Below is a small trained network, with its code and all its weights. Each question gives an input and a class and asks what happens when units are switched off, that is, made to give their printed mean instead of their output.

import numpy as np


def w(rows, s, z=0):
    codes = np.array(rows[::2]) - 128.0
    scale = np.full(codes.shape[1], s)
    scale[-1] = z or s
    return codes * scale


def f(y):
    return y / 2 * (1 + np.tanh(0.7978845608 * (y + 0.044715 * y**3)))


def log_softmax(a):
    a = a - a.max(-1, keepdims=True)
    return a - np.log(np.exp(a).sum(-1, keepdims=True))


def net(x, mask):
    res = np.array(x, float).reshape(1, 4) / 4 @ E
    y = f(res @ A[0][:, :-1].T + A[0][:, -1])
    res = res + np.where(mask, y, B[0][:, -1]) @ B[0][:, :-1]
    return log_softmax(res[-1] @ U[:, :-1].T + U[:, -1])


A, B = {}, {}
E = w([
[111,144,197,174,45,95,98],'x0',
[211,190,182,184,163,185,155],'x1',
[192,69,100,114,120,125,64],'x2',
[167,62,153,225,126,8,161],'x3',
],0.012)
A[0] = w([
[135,145,171,73,159,251,126,167],'neuron 0',
[110,170,63,15,163,216,169,253],'neuron 1',
[121,81,156,163,143,73,95,128],'neuron 2',
[137,129,143,133,171,147,254,200],'neuron 3',
[126,187,194,125,103,90,180,233],'neuron 4',
[118,141,119,124,122,173,172,21],'neuron 5',
[135,111,174,145,146,203,231,77],'neuron 6',
[180,190,194,173,77,142,121,195],'neuron 7',
[168,106,163,147,213,102,239,193],'neuron 8',
[255,139,99,113,175,172,148,146],'neuron 9',
[143,55,79,156,213,129,248,215],'neuron 10',
[146,70,204,207,92,66,124,111],'neuron 11',
[126,63,166,122,91,128,9,228],'neuron 12',
[167,209,234,196,170,234,129,181],'neuron 13',
[147,133,247,199,68,129,83,206],'neuron 14',
[148,136,226,170,157,168,222,107],'neuron 15',
[186,68,193,234,121,101,81,172],'neuron 16',
[192,167,141,103,219,179,157,177],'neuron 17',
[206,149,111,168,194,215,190,167],'neuron 18',
[28,130,161,164,67,60,144,181],'neuron 19',
[83,183,204,136,103,106,128,200],'neuron 20',
[230,81,153,180,115,152,104,192],'neuron 21',
],0.0099,0.0058)
B[0] = w([
[91,195,111,55,254,183,118,217],'neuron 0',
[46,98,181,38,171,202,82,254],'neuron 1',
[110,129,184,156,47,63,90,174],'neuron 2',
[67,180,167,173,228,69,54,182],'neuron 3',
[161,79,244,240,145,165,168,189],'neuron 4',
[126,176,199,128,177,112,81,136],'neuron 5',
[121,91,157,206,219,146,75,164],'neuron 6',
[219,204,148,182,172,105,159,209],'neuron 7',
[93,133,168,185,179,21,14,195],'neuron 8',
[157,80,53,140,214,164,69,193],'neuron 9',
[41,134,171,165,168,20,32,199],'neuron 10',
[197,175,181,92,32,92,89,216],'neuron 11',
[130,128,87,25,40,139,161,195],'neuron 12',
[208,133,99,190,213,172,196,252],'neuron 13',
[211,234,164,180,86,173,200,227],'neuron 14',
[185,167,161,251,184,130,107,191],'neuron 15',
[219,161,65,122,55,55,69,228],'neuron 16',
[168,80,39,158,229,187,49,203],'neuron 17',
[190,90,77,210,215,170,62,212],'neuron 18',
[90,102,201,235,47,142,208,194],'neuron 19',
[116,147,176,175,104,177,222,183],'neuron 20',
[231,132,57,115,71,110,91,201],'neuron 21',
],0.0084,0.017)
U = w([
[150,160,125,197,195,140,140,35],'0',
[96,200,132,62,176,182,123,125],'1',
[151,77,72,132,173,142,101,13],'2',
[218,141,81,139,78,75,99,116],'3',
[174,206,194,207,89,120,205,152],'4',
[100,122,119,181,161,9,102,97],'5',
[26,95,152,141,91,112,187,255],'6',
[69,72,93,66,112,107,125,123],'7',
],0.012,0.0054)

Each question gives the input, the list of numbers given to net, and the class t.
The units are the neurons (one row each of A and B). Each row of codes is followed by its name. A weight is (code - 128) times the scale printed after its matrix; where a second scale follows, it is the last column's (A, B and U).
mask holds one flag per neuron, in row order. A switched-off neuron (its flag False) gives its mean, the last column of its row in B, instead of its output. The means were averaged over made-up inputs and are rounded, as every weight is.
A unit's drop is (log p(t) with every unit on - log p(t) with that unit switched off) / (log p(t) with every unit on - log p(t) with every unit switched off).
The circuit of an input: a set's keep is (log p(t) with only the set's units on - log p(t) with every unit switched off) / (log p(t) with every unit on - log p(t) with every unit switched off). Starting from the 12 units with the biggest drops (on a tie, the unit counted first), units are removed one at a time, each time the one whose removal leaves the highest keep (on an exact tie, the one counted first), for as long as the keep stays at least 0.8.
circuit, biggest first: the units of the circuit, biggest drop first
unit that matters most: the unit with the biggest drop
k most important neurons: the k neurons with the biggest drops, biggest first
drop of u: that unit's drop, to one decimal
input [-8,-5,2,2], class 5: circuit, biggest first	[neuron 10]
input [0,6,6,-8], class 1: 2 most important neurons	[neuron 0; neuron 1]
input [-4,-1,-7,-1], class 1: circuit, biggest first	[neuron 1; neuron 13]
input [-7,7,5,5], class 5: circuit, biggest first	[neuron 10; neuron 8]
input [-7,-3,8,4], class 5: 2 most important neurons	[neuron 10; neuron 14]
input [-4,2,6,-4], class 2: 4 most important neurons	[neuron 9; neuron 17; neuron 18; neuron 14]
input [-2,-6,-4,5], class 5: 2 most important neurons	[neuron 1; neuron 10]
input [-1,6,-1,7], class 5: 2 most important neurons	[neuron 8; neuron 10]
input [8,5,8,0], class 3: 3 most important neurons	[neuron 16; neuron 21; neuron 19]
input [1,-3,8,-1], class 3: 3 most important neurons	[neuron 1; neuron 0; neuron 10]
input [-7,1,8,3], class 2: 2 most important neurons	[neuron 9; neuron 11]
input [-8,1,6,3], class 2: 2 most important neurons	[neuron 9; neuron 17]
input [5,-6,3,6], class 3: 2 most important neurons	[neuron 16; neuron 12]
input [5,4,4,0], class 4: unit that matters most	neuron 14
input [1,4,0,-7], class 1: 2 most important neurons	[neuron 1; neuron 0]
input [-8,7,4,7], class 5: drop of neuron 3	0.0
input [-4,5,5,-7], class 2: drop of neuron 17	0.7
input [3,-8,0,-4], class 6: drop of neuron 19	0.1
input [5,3,6,1], class 3: drop of neuron 16	0.2
input [3,-5,0,7], class 4: most important neuron	[neuron 19]
